Each row of numbers stands for one element and depends on some of the facts below. Use the named rows to name the rest.

How the elements are related:
beflo: η 26; π 863
begrim: η 592; π 863
bena: γ lakor; η 26; π 343
bodragri: η 815; π 472
brebrus: γ sapul; η 592; Ξ deplobron,bena,fostam,fisa,bodragri,lugis; π 641
bropus: η 592; Ξ labrur,drutral
bubrigran: η 26; π 493
buskagru: η 26; π 472
buzul: γ defusti; η 592; π 81
defusti: η 815; Ξ golel,tuzul; π 472
dodam: γ klidra; η 26; π 339
dograbrol: γ fledrupla
dostos: η 26; Ξ begrim,skudrista; π 339
drelan: η 26; π 339
dresan: η 26; π 740
drobak: γ fima; η 26; Ξ fledrupla; π 339
drura: η 26; π 81
dusibrar: η 592; Ξ deplobron,golel,guflem,drura; π 472
duskam: γ buzul; Ξ tezudrar
fede: η 26; π 228
fefu: η 26; π 537
fima: γ guflem; η 815; π 339
firor: η 26; Ξ mivin; π 641
fladro: η 26; π 654
flaklal: Ξ fladro
fledrupla: γ fladro; η 26; π 472
floklam: η 815; Ξ gutem,fima,gridroklar; π 339
flunil: η 26; Ξ plodim,dograbrol; π 339
fluplo: η 26; Ξ gruflak,dograbrol
fostam: γ grupi; η 815; π 327
gikle: η 26; π 641
goskes: η 26; Ξ golel; π 339
gragrubro: η 26
gridroklar: γ tikla; η 26; π 654
grofli: γ trigrem; η 815; π 472
grozom: η 815; π 81
gruflak: γ brebrus
grupi: γ kluvam; η 26; π 381
gubrek: η 592; π 863
guflem: γ pustuk
gutem: γ trikolor
kavar: η 26; π 811
kizel: η 26
klapim: γ nodrul; η 26; π 327
klidra: γ motroflom; η 26; Ξ skuzodru,steplak,brodin,drutral,dresan; π 537
kluvam: γ plupen; η 26; π 327
komuk: η 26
kovu: η 26
labrur: η 26; π 81
lakor: η 26; Ξ lugis; π 339
laplar: η 592; π 339
lastim: η 26
lugis: η 592; π 863
mivin: η 815; π 472
mokuval: Ξ pobatru
motroflom: γ fede; η 592; π 381
mugrorur: γ stenokin; η 26; π 536
nasik: η 26; π 81
nika: η 26; Ξ lastim,sivir,trikolor; π 339
nodrul: γ zedor; η 592; π 339
noku: η 26; π 536
plagra: η 26; Ξ tezudrar,plodim
plagrazo: η 26; π 472
plibrom: η 592
pligrok: η 592; π 811
plodim: η 592; π 228
plupen: γ kizel
pugrol: η 26; Ξ zedor
pustuk: η 26; π 327
ronobak: γ bena
roras: η 592; Ξ zesun,gridroklar,vebros; π 343
sapul: η 26; π 339
sezu: η 592; Ξ nasik,dodam,brodin; π 493
sivir: η 26; π 381
skegre: η 26; Ξ pustuk; π 654
skiskir: η 26; π 740
skorobil: γ tuzul; η 26; π 81
skudrista: η 26; π 472
skuzodru: γ gutem; η 815
sofle: η 26; Ξ skuzodru,mivin; π 327
sovi: η 592; Ξ drura,gragrubro; π 339
stenokin: γ gruflak; η 26; Ξ nofluflen; π 472
stipun: η 26; π 228
tafezak: η 26; Ξ taristes,sapul; π 339
taristes: γ kovu; η 592; π 339
tikla: γ drura; η 592
toklol: Ξ mase
triflel: η 592; π 381
trigrem: η 815; Ξ bubrigran,grozom; π 337
trikolor: η 26; π 339
trosom: η 26; Ξ drura,fisa,laplar,komuk; π 472
truflu: η 26; Ξ votril,skorobil; π 537
tuzul: η 815; π 381
vamur: η 26; π 343
vebros: η 26
vegro: Ξ fisa
voskes: η 26; Ξ kavar; π 381
vostu: γ flibridrim; η 592; Ξ gubrek,drelan; π 343
votril: η 815; π 641
zagran: Ξ fefu,golel,drura
zeden: η 26; Ξ buskagru; π 327
zedor: γ dograbrol; η 26
zesun: η 592; π 327
zostim: η 26; π 337
zugi: Ξ plibrom,taristes,dresan

Some elements and their rows:
roras: [  1   1  14  14  -1  -9 -14 -16   2   4   8   6   7 -23 -21 -14  -1  -6
  -7 -10]
zesun: [  9  -8   8  12   7 -12 -10 -10   5   4   6   1   5 -28 -16 -11  -2  -6
  -7 -15]
gridroklar: [  6   0  -9   4  -6 -10   1  21   6  12   3   4  12  -1  -1  -5  -7  -1
   0   0]
plibrom: [ 10  -8   4  12  10 -15  -9  -7   2   1   7   2   0 -25 -18 -12   1  -8
  -8 -14]
zugi: [ -6   2  -7  -1  -4  12 -20  -2  -8  -1  -7 -11  10 -10  -6 -15  14 -14
  -1 -13]
drutral: [ -1  -8  -6  -5   0  10 -16   1  -2   2  -6 -12   7 -12   1 -12  15 -16
   0 -15]
truflu: [ 12   4  -1  12  -6  -1 -11  18  -4   1   1  11  11   3  -6   2  -4   6
   0   5]
fluplo: [  0   6   1  12  -5  -6 -10  15   0   4  12   5   9   9  -2  -7  -1  -2
   0  -1]
vamur: [ 4 -3 14 -1 -8 -7 -2 12 11 11 11  3  9  3 -2 -6 -2 -4  4 -2]
nasik: [  7  -1  -6   2   0 -11  -1  19   1   6   9   3   4   3  -2  -6  -5  -5
   0  -2]
bodragri: [ 15 -16 -12  17  11  13   0  -7   3 -11  -5   5  -3   6  -8 -13  -6   1
   2 -17]
skudrista: [14 -5 -5  5  2 -7 -4 20 -4  2  4 12  3  8 -4 -1  1 -2  4  2]
dostos: [  8   3   5  11 -10  -1 -11  17   1   2   3   8  13   3  -6  -1  -4   5
   1   3]
begrim: [ 18  -9  -5  11  11 -11  -4 -15  -4   4   1  14   1 -28 -11  -9   0  -3
 -10  -1]
plupen: [ -3 -12  -9  -6   0   8 -16   1   2  -4  -4 -10  10 -12   2 -12  20 -10
  -5 -15]
goskes: [11  9 10 10 -7 -2 -7 15 -5  8 -3 11 14  8 -5  7  2 10 -5 -8]
gutem: [ -1  -8  -6  -3   0   8 -15  -1  -2   2  -6 -12  10 -11   2 -10  17 -16
   0 -15]
nofluflen: [  0  -8  -7  -3   0   8 -16  -1  -3   1  -5 -13   8 -11   1 -10  16 -16
  -1 -12]
fledrupla: [ 31  -3  -4   6  -6   3 -10  22 -10   9  10  19   3   8  -2  -6  -6 -19
   1  -6]
flunil: [  9   0   4  20  -7  -1 -17  14   2   8   7   9  14   8   2   0  -1   6
   1   4]
sapul: [ 11  -5   5  -2   2  -2 -15  13   9   4   2   4  13   5  -6   8  -9   5
   0   6]
trigrem: [  2   0 -18  12  12  13   4 -15  -3 -10   7   4  -7   9  -3 -22 -11  -3
  -1 -15]
grozom: [  5 -11 -14  13   9  10   4  -6   9  -4  -1  -4   1   1  -5 -19 -12  -3
   0 -23]
plagrazo: [14 -6 -4  5  2 -6 -5 18 -4  1  4 11  2  9 -3 -2  1 -1  4  2]
stipun: [ 11   3 -10   0  -7  -3  11   4   4  18   5  11  11  -6  11  -3  -9   3
  -5  13]
vostu: [ -2  -3  13  18  -1 -11 -13 -13   4   6   6   8   5 -23 -22 -18   4  -6
 -10 -12]
zostim: [  5   1 -11   0   4 -13   5  14  -5   6  13  10  -3   9   2 -10  -1  -9
   2   1]
vegro: [-10  -5  -7   7 -11  14 -17  -3  -3  -8  -5  -8   2 -11   1  -4  14 -21
  -6 -10]

Rows to name:
[ -8  -5  -9  14  -3   7 -25  -2  -3   5  -4  -7  11  -7   7 -13  20 -13
  -6 -13] : duskam
[17 -5 -2  8 -1 -4 -5 20  0  5 -2  7 10  1 -2  6 -2  5  1  2] : fefu
[  8   9 -17  11  -4  -2  -1  16  -9   4   3  12   7   0   2  -1  -9   3
  -5   9] : voskes
[ 10   0  -1  13   6  -5  -9 -18  -6   5   1  16   2 -26 -15 -12   0   0
 -13   1] : sezu
[14 -7  3  8 -3 -5 -9 22  3  3  2  4 11  5 -5  3 -3  2  4 -2] : kavar
[ -3 -11  -8   0  -1   7 -14   2   0   5  -8 -11   8 -13   0 -12  18 -16
  -1 -15] : ronobak
[  4   2   5  16   6 -10 -15  -6  -4  -1   7   5   0 -24 -20 -15  -1  -7
 -10 -12] : bropus
[ 14  -6  -8  17   8 -11   0 -23   2  16   7  11   8 -33   4  -9  -3  -1
 -18   2] : plodim
[  7  -4  -7  10  -6 -11   4  24  -2   4   5   3  11  -5   2  -3  -1   5
   6  -4] : mugrorur
[ -6   4  -2   2  -3   9 -13  -3 -10   2 -11  -8   8  -7   1  -2  19 -14
 -10 -23] : zagran
[  9  -5  -4  22   1  19  -7  -9   6  -8  -8   2  10   2 -12 -15 -12   8
   1 -17] : floklam
[ 13   1   0  19  11 -11 -10  -9 -13  -5  -3  16  -5 -17 -20   1   7  -5
 -15 -17] : dusibrar
[  6 -12  -1   9   4  15   6 -17  14   1   0   3   2   4  -6 -21  -8   0
   2 -17] : votril
[ 17 -12   6  17   6 -10 -13  -7   1   1   0   6   2 -28 -16  -1   1  -2
  -8  -8] : laplar
[  0   8   7   9 -11  -3  -8  16   4   5   9   4  12   5  -5  -5  -5   0
   0  -1] : zeden
[ 8 -3  2 -4 -1 -9 -5 17  7 -4 16  1 10  4  0 -4  0  2 -2 -4] : kizel
[ 5  1 -5 13 -9 -3 -5 15 -5 -8  3 15 -4 10 -5  7  0 -4 -4  2] : trosom
[  9  -2 -16   7   4  -7   5  15  -6  12   0   8   5  -3   6   3 -10   2
   2   9] : grupi
[  5   2  -5  11  -5  -5  -5  18 -11  -6   6  14   4   6  -6  -5   3   6
   7   3] : stenokin
[ 15 -12   3  16   5 -11 -14  -4   2   4  -3   9  11 -28 -22 -11   1  -2
  -6 -10] : taristes
[ 10  -7  -3  12  12 -18  -8  -7  -2   2   6   2  -2 -26 -14 -12  -1  -8
 -10 -13] : buzul
[ 7 -1  4 -1  0 -8 -4 15  4  2 12 -2  7  5 -1 -2 -6 -3  3 -3] : kovu
[ 7  1  9  0 -4 -6 -6 14  7  4 12 -1 10  3  0 -2 -6  0  6 -1] : pustuk
[ -7  -5   9  13   2  -8 -10 -19   7   0   7  14  -6 -21 -19  -4   0 -10
 -16  -2] : brebrus

Now the same elements, written a new way:
Some elements and their rows:
bena: [ -5  -5  10   0  -2  29  -9 -16  12 -14 -18  10   7  18  26]
ronobak: [-20  22  13 -32   6 -15   9  -3  12   7   0 -22 -10 -28 -24]
votril: [-29  17   5  -3  28 -12   8   3  36  11  11 -32 -11 -24 -13]
kavar: [  6   6  -9   1   9  24 -12 -10  33  -3 -13  11 -11  21  45]
tafezak: [ 12 -24 -12  -5 -16   7 -10   1 -36  -1  -1  13  11  16  13]
buskagru: [ 15 -43  22  47 -34 -31 -16  24   1 -12  11  13   8   4 -38]
fladro: [  9 -40   1  12 -10  33   3  -4 -23 -12   5  23  -2   8   7]
begrim: [ -1   5  12   5   6  -7  -2   0  17   7   6 -20  18  14  19]
brodin: [-14  22  14 -22   3  -3  11   8  17  12  18 -34 -12 -34 -15]
skuzodru: [-22  16  22 -20  21 -12  21   1  10  10   4 -27   0 -23 -19]
flunil: [ 10 -31 -18  -4 -13   1 -13   2 -35  -4  -7  14   6  15  15]
dograbrol: [ -8   7  18 -40   7 -16  22 -17  25   1  12 -28 -19 -32 -22]
zedor: [ 20 -20  18   0 -12  -8   1 -22  18 -13  -4   9   3  20   1]
dresan: [ 18   2  -1  30 -12  29  -1  -1   1  -7   6  21   1  13   2]
kovu: [ 18  -4  -4   9 -13  -4 -12   3   5  -3  -3  12   3  17  13]
floklam: [-27 -14 -10 -26  20 -17  16   8 -28  11  12 -28   0 -25 -14]
gubrek: [  3   6   9   3  10  -9  -1  -2  22   6   3 -19  14  15  23]
vostu: [-10  11 -11  -9  14   1  -1 -21  -2  -5  -9  -4  22  18  10]
drelan: [ 14 -27  11   1 -10  27   0   4 -27   4   3  14   6  12  25]
flibridrim: [-18  17   0 -24  10 -14   5   8  13   9  13 -30 -11 -32 -14]
nika: [ 10 -33 -12  -4 -14   1 -11   3 -33  -4  -3  14   7  16  14]
dusibrar: [ 20 -19  -8  18  14 -46   9  19 -13  10  -7  25 -10   3 -27]
deplobron: [-18  11  12 -21  10  -3  10   9  21  12  15 -30 -22 -34  -9]
beflo: [ 10   3  -5  -2 -12  -7 -20   0  16  -4  -7  -1  11  22  29]
gikle: [ 14  11  -9  16 -12  -4 -17  -2  24  -5  -4   9   2  19  13]
skegre: [ 17 -14 -19   4 -17  20  -4  -3 -46  -4   2  23  10  12   3]
lugis: [ -3  -2   5   2  14 -13  -3  -1  25   6  -2 -16   8  13  26]
roras: [-11  -1 -24   5   9  -3 -10 -12   3  -7   0 -13  20  14  18]

Rows to name:
[  9 -26  24  -6 -15  23   3  -3 -29  -5 -11  16  13  14  15] : dodam
[  0 -15 -27   8  -8  16 -18 -12 -10 -16  -7  11   5  16  18] : truflu
[ -1  -3  -8  -3  23 -50  21  21  -7  19   3  -4 -22 -32 -47] : defusti
[ 46  -7  28   8 -17 -18  21  -3 -12   5  -4  35  -6  14 -22] : fledrupla
[  1   3  19   3  18 -28  29  25  -5  23  17 -11 -15 -32 -46] : mivin
[ -2  -4  16   2  26 -31  32  24   1  22  11  -4 -26 -35 -41] : bodragri
[  5 -36   8 -15  11  -4  18 -20 -27  -3  -4   2  11   9   2] : nodrul
[-21  16   1 -17  30  45  34  -5 -23  16  19 -21   0 -24  -1] : grozom
[-30  11  -8  10  31  32  26  -6   1   2  16 -11 -14 -30 -22] : tuzul
[-32 -18  27 -28  25   4  25   1 -20   9   1 -25   2 -27 -16] : fima
[ 19  25 -18  23 -13 -14 -16   0  21  -6  -5  15   3  22  -1] : sofle
[ -5   1  18  -6  22 -43  31  17  -7  18  -1  -3 -15 -33 -51] : grofli
[  3 -33  18  12 -12  33   7  -8 -28 -12  -7  27   6   9   2] : gridroklar
[ -1   9   5  31   8 -10   0   1  34  -1   5   0   2   7  -6] : zesun
[ 17  17 -16  11 -16 -13 -18  -2  15  -5  -5  13   8  22   9] : firor
[ -1 -19  -6  14  -7  46   0  -7 -13 -12   0  21   0  11  21] : drura

